Here is a tiny trained network, its code and every weight. The questions are about switching its units off for an input and a class, where a switched-off unit gives its printed mean instead of its output.

import numpy as np


def w(rows, s, z=0):
    codes = np.array(rows[::2]) - 128.0
    scale = np.full(codes.shape[1], s)
    scale[-1] = z or s
    return codes * scale


def f(y):
    return y / 2 * (1 + np.tanh(0.7978845608 * (y + 0.044715 * y**3)))


def log_softmax(a):
    a = a - a.max(-1, keepdims=True)
    return a - np.log(np.exp(a).sum(-1, keepdims=True))


def net(x, mask):
    res = np.array(x, float).reshape(1, 6) / 4 @ E
    y = f(res @ A[0][:, :-1].T + A[0][:, -1])
    res = res + np.where(mask, y, B[0][:, -1]) @ B[0][:, :-1]
    return log_softmax(res[-1] @ U[:, :-1].T + U[:, -1])


A, B = {}, {}
E = w([
[126,120,123,125,130,107,132,149,160,159],'x0',
[134,119,147,152,141,129,124,111,121,123],'x1',
[125,129,133,119,121,139,121,127,117,130],'x2',
[37,143,197,137,182,129,250,189,79,151],'x3',
[171,207,88,224,111,218,147,104,133,205],'x4',
[216,135,141,122,32,47,192,68,47,167],'x5',
],0.015)
A[0] = w([
[157,97,153,149,47,58,157,125,71,144,139],'n0',
[39,142,176,133,162,149,153,160,148,77,175],'n1',
[138,144,187,145,85,13,230,140,68,101,66],'n2',
[150,175,100,177,87,177,109,82,189,149,145],'n3',
[120,176,78,183,120,170,10,120,203,131,196],'n4',
[221,172,129,128,68,107,155,71,90,179,113],'n5',
[153,42,121,29,98,33,3,62,194,22,204],'n6',
[136,117,115,87,173,208,130,120,169,107,188],'n7',
[227,77,59,178,88,178,70,80,161,153,107],'n8',
[133,129,145,135,157,189,59,172,124,124,196],'n9',
[55,34,193,76,160,26,158,188,61,73,129],'n10',
[152,124,165,74,74,68,188,104,72,147,156],'n11',
[113,245,152,171,150,214,254,148,136,208,1],'n12',
[181,134,101,94,145,71,64,120,124,105,112],'n13',
],0.0099,0.0094)
B[0] = w([
[151,176,134,101,102,138,109,84,135,162,196],'n0',
[114,102,125,129,126,104,152,187,158,93,198],'n1',
[155,194,120,114,157,186,136,81,136,142,201],'n2',
[167,98,76,105,136,129,107,127,162,144,182],'n3',
[180,142,70,95,158,221,85,163,127,130,204],'n4',
[136,116,138,85,63,56,192,149,112,120,207],'n5',
[66,138,147,247,172,93,112,107,72,174,252],'n6',
[132,132,122,159,181,143,104,145,133,109,171],'n7',
[155,96,116,65,83,123,143,114,154,129,200],'n8',
[142,125,126,128,159,148,98,159,141,122,174],'n9',
[150,147,129,67,142,182,140,139,193,76,228],'n10',
[130,189,125,81,147,169,120,77,152,170,203],'n11',
[99,102,176,214,152,126,104,103,56,176,210],'n12',
[134,136,154,176,97,121,122,103,93,168,167],'n13',
],0.014,0.028)
U = w([
[65,94,135,212,172,123,78,176,114,127,255],'0',
[208,172,89,68,144,186,100,97,179,119,48],'1',
[114,176,178,169,88,71,140,34,96,183,200],'2',
[210,112,84,73,6,55,144,119,139,116,19],'3',
[51,112,181,66,133,118,154,192,192,3,77],'4',
],0.011,0.0056)

Each question gives the input, the list of numbers given to net, and the class t.
The units are the neurons (one row each of A and B). Each row of codes is followed by its name. A weight is (code - 128) times the scale printed after its matrix; where a second scale follows, it is the last column's (A, B and U).
mask holds one flag per neuron, in row order. A switched-off neuron (its flag False) gives its mean, the last column of its row in B, instead of its output. The means were averaged over made-up inputs and are rounded, as every weight is.
A unit's drop is (log p(t) with every unit on - log p(t) with that unit switched off) / (log p(t) with every unit on - log p(t) with every unit switched off).
The circuit of an input: a set's keep is (log p(t) with only the set's units on - log p(t) with every unit switched off) / (log p(t) with every unit on - log p(t) with every unit switched off). Starting from the 12 units with the biggest drops (on a tie, the unit counted first), units are removed one at a time, each time the one whose removal leaves the highest keep (on an exact tie, the one counted first), for as long as the keep stays at least 0.8.
circuit, biggest first: the units of the circuit, biggest drop first
unit that matters most: the unit with the biggest drop
top k neurons: the k neurons with the biggest drops, biggest first
drop when u is switched off: that unit's drop, to one decimal
input [-6,8,-6,8,-7,0], class 4: unit that matters most	n1
input [2,7,-1,3,0,2], class 1: top 2 neurons	[n6, n12]
input [-2,-7,8,-8,7,1], class 3: top 2 neurons	[n5, n8]
input [-3,3,6,0,0,-5], class 0: top 3 neurons	[n10, n11, n2]
input [8,8,-1,-1,3,6], class 3: top 2 neurons	[n6, n5]
input [-5,-6,5,3,0,5], class 1: top 3 neurons	[n6, n2, n11]
input [-7,-2,7,1,0,-7], class 4: top 3 neurons	[n6, n12, n1]
input [5,6,5,4,0,-4], class 4: top 2 neurons	[n6, n1]
input [1,3,-3,-8,-3,1], class 2: top 3 neurons	[n6, n13, n8]
input [-4,4,-3,-3,1,4], class 3: top 3 neurons	[n12, n5, n8]
input [6,-1,1,-5,1,7], class 3: top 3 neurons	[n5, n8, n12]
input [7,2,5,-2,-4,1], class 2: top 2 neurons	[n4, n1]
input [-2,2,4,-7,-5,-4], class 0: drop when n0 is switched off	0.0
input [2,-8,-8,3,8,-5], class 0: circuit, biggest first	[n12]
input [7,-6,6,-4,-5,1], class 2: drop when n1 is switched off	0.1
input [4,6,-8,7,0,-5], class 4: drop when n1 is switched off	0.4
input [-2,4,8,-7,-4,-8], class 0: drop when n6 is switched off	0.6
